Here is a tiny trained network, its code and every weight. The questions are about switching its units off for an input and a class, where a switched-off unit gives its printed mean instead of its output.

import numpy as np


def w(rows, s, z=0):
    codes = np.array(rows[::2]) - 128.0
    scale = np.full(codes.shape[1], s)
    scale[-1] = z or s
    return codes * scale


def norm(h):
    return h / np.sqrt((h * h).mean(-1, keepdims=True) + 1e-5)


def f(y):
    return np.maximum(y, 0)


def log_softmax(a):
    a = a - a.max(-1, keepdims=True)
    return a - np.log(np.exp(a).sum(-1, keepdims=True))


def net(x, mask):
    res = np.array(x, float).reshape(1, 3) / 4 @ E
    u = 0
    for l in range(2):
        y = f(norm(res) @ A[l][:, :-1].T + A[l][:, -1])
        res = res + np.where(mask[u : u + 10], y, B[l][:, -1]) @ B[l][:, :-1]
        u += 10
    return log_softmax(norm(res)[-1] @ U[:, :-1].T + U[:, -1])


A, B = {}, {}
E = w([
[34,146,166,217,118,71,161,157,100,114,164,110],'x0',
[146,89,138,132,165,154,170,113,128,113,255,207],'x1',
[90,163,145,112,77,222,145,103,97,46,158,118],'x2',
],0.011)
A[0] = w([
[106,134,132,133,115,152,123,122,126,125,81,104,11],'L0N0',
[134,130,120,141,136,114,119,118,128,144,167,130,84],'L0N1',
[120,140,128,114,102,135,114,131,127,126,4,75,218],'L0N2',
[122,125,136,119,118,131,132,127,118,110,105,120,4],'L0N3',
[82,148,127,141,108,115,123,130,126,124,18,74,155],'L0N4',
[41,139,132,154,103,170,126,137,122,99,145,116,10],'L0N5',
[79,138,128,158,141,112,128,130,127,122,120,120,69],'L0N6',
[146,152,131,99,107,204,137,128,120,91,122,115,90],'L0N7',
[190,117,125,104,151,85,119,132,132,156,114,138,162],'L0N8',
[94,128,136,160,143,36,138,139,127,165,148,125,97],'L0N9',
],0.019,0.0045)
B[0] = w([
[120,172,74,46,142,135,155,152,110,15,46,172,162],'L0N0',
[147,100,169,117,175,154,158,170,116,100,147,147,149],'L0N1',
[32,215,55,222,238,107,136,95,163,81,194,169,253],'L0N2',
[112,168,84,113,119,148,139,114,171,105,85,93,138],'L0N3',
[215,42,210,61,6,138,86,166,100,212,95,85,247],'L0N4',
[128,199,161,123,115,110,234,159,117,123,148,80,202],'L0N5',
[160,76,170,116,81,81,128,126,104,74,115,134,168],'L0N6',
[131,59,104,133,140,164,7,70,142,124,118,149,195],'L0N7',
[194,191,184,150,83,143,213,176,96,150,118,103,192],'L0N8',
[85,84,63,126,168,127,26,81,147,104,126,165,200],'L0N9',
],0.016,0.02)
A[1] = w([
[110,191,163,192,154,107,242,72,108,142,150,60,110],'L1N0',
[106,105,126,104,132,67,112,146,128,140,130,175,105],'L1N1',
[154,59,120,65,83,118,93,146,157,206,53,84,43],'L1N2',
[140,252,137,174,146,108,211,188,127,176,131,117,2],'L1N3',
[190,65,146,80,122,232,142,134,143,205,105,107,103],'L1N4',
[165,176,169,113,65,143,171,154,108,170,40,33,82],'L1N5',
[50,96,94,143,196,98,134,103,164,175,134,135,97],'L1N6',
[99,187,75,174,185,162,136,99,175,165,111,112,28],'L1N7',
[75,179,165,72,86,124,217,175,115,128,155,92,115],'L1N8',
[220,160,175,97,120,149,238,189,115,188,101,111,64],'L1N9',
],0.02,0.0031)
B[1] = w([
[46,99,124,200,164,144,72,165,104,194,119,133,226],'L1N0',
[133,91,130,144,157,113,160,148,100,172,96,121,162],'L1N1',
[83,166,146,151,88,150,70,154,109,201,128,124,168],'L1N2',
[118,63,224,125,169,132,165,47,108,173,244,47,251],'L1N3',
[147,67,145,133,92,133,148,119,192,125,198,119,176],'L1N4',
[223,112,146,75,130,72,166,85,118,65,118,139,225],'L1N5',
[173,134,147,151,115,116,185,151,136,46,92,95,161],'L1N6',
[117,165,108,75,155,125,128,113,113,160,78,106,178],'L1N7',
[134,199,136,153,49,191,169,118,109,74,141,199,229],'L1N8',
[113,172,5,77,134,100,92,216,189,138,38,158,242],'L1N9',
],0.024,0.021)
U = w([
[105,153,183,101,226,87,156,82,84,221,174,46,237],'0',
[117,196,68,90,192,148,44,69,138,78,33,92,229],'1',
[187,112,61,51,144,77,163,213,220,169,139,153,159],'2',
[156,28,161,143,88,187,54,73,191,106,217,128,1],'3',
[111,88,166,166,83,68,6,172,65,194,62,120,60],'4',
[187,210,162,71,42,85,176,126,72,54,98,169,114],'5',
[162,41,135,189,214,68,163,158,106,32,91,137,114],'6',
[40,151,153,222,111,190,158,169,84,123,186,198,8],'7',
],0.013,0.0012)

Each question gives the input, the list of numbers given to net, and the class t.
The units are the neurons (one row each of A and B). Each row of codes is followed by its name. A weight is (code - 128) times the scale printed after its matrix; where a second scale follows, it is the last column's (A, B and U).
mask holds one flag per neuron, layer by layer. A switched-off neuron (its flag False) gives its mean, the last column of its row in B, instead of its output. The means were averaged over made-up inputs and are rounded, as every weight is.
A unit's drop is (log p(t) with every unit on - log p(t) with that unit switched off) / (log p(t) with every unit on - log p(t) with every unit switched off).
The circuit of an input: a set's keep is (log p(t) with only the set's units on - log p(t) with every unit switched off) / (log p(t) with every unit on - log p(t) with every unit switched off). Starting from the 12 units with the biggest drops (on a tie, the unit counted first), units are removed one at a time, each time the one whose removal leaves the highest keep (on an exact tie, the one counted first), for as long as the keep stays at least 0.8.
circuit, biggest first: the units of the circuit, biggest drop first
k most important neurons: the k neurons with the biggest drops, biggest first
top k neurons in layer l: the k neurons of layer l with the biggest drops, biggest first
input [2,-2,0], class 4: circuit, biggest first -> (L0N4)
input [-3,1,1], class 3: 4 most important neurons -> (L0N2, L0N7, L1N4, L1N9)
input [3,-2,-8], class 4: 2 most important neurons -> (L0N9, L1N3)
input [-7,-5,-4], class 0: 2 most important neurons -> (L0N2, L1N3)
input [2,-3,-3], class 4: 2 most important neurons -> (L0N4, L1N3)
input [2,1,0], class 6: 3 most important neurons -> (L0N4, L0N9, L0N8)
input [0,-3,3], class 1: 4 most important neurons -> (L0N7, L0N2, L1N3, L0N8)
input [4,-1,3], class 5: 2 most important neurons -> (L0N2, L1N8)
input [0,7,7], class 3: 3 most important neurons -> (L0N7, L0N2, L0N8)
input [1,-5,2], class 5: 2 most important neurons -> (L0N4, L0N9)
input [-7,7,0], class 2: top 2 neurons in layer 0 -> (L0N2, L0N9)
input [1,4,0], class 6: 2 most important neurons -> (L0N5, L0N4)
input [-5,0,-4], class 0: 2 most important neurons -> (L0N4, L1N3)
input [4,0,-7], class 4: circuit, biggest first -> (L0N2)
input [1,8,0], class 6: top 4 neurons in layer 1 -> (L1N9, L1N8, L1N3, L1N0)
input [-6,-2,0], class 0: top 3 neurons in layer 0 -> (L0N8, L0N9, L0N2)
input [-1,-5,-8], class 0: top 3 neurons in layer 0 -> (L0N2, L0N8, L0N7)
input [-1,1,-6], class 2: 3 most important neurons -> (L0N2, L0N8, L1N9)
input [0,-5,7], class 1: top 3 neurons in layer 0 -> (L0N7, L0N2, L0N8)
input [0,-1,4], class 1: top 2 neurons in layer 0 -> (L0N7, L0N8)
input [5,-1,8], class 5: top 2 neurons in layer 0 -> (L0N2, L0N5)
input [-3,7,0], class 2: top 3 neurons in layer 0 -> (L0N2, L0N9, L0N7)
input [-1,-7,0], class 0: top neuron in layer 1 -> (L1N9)
input [3,3,-8], class 6: top 2 neurons in layer 0 -> (L0N4, L0N9)
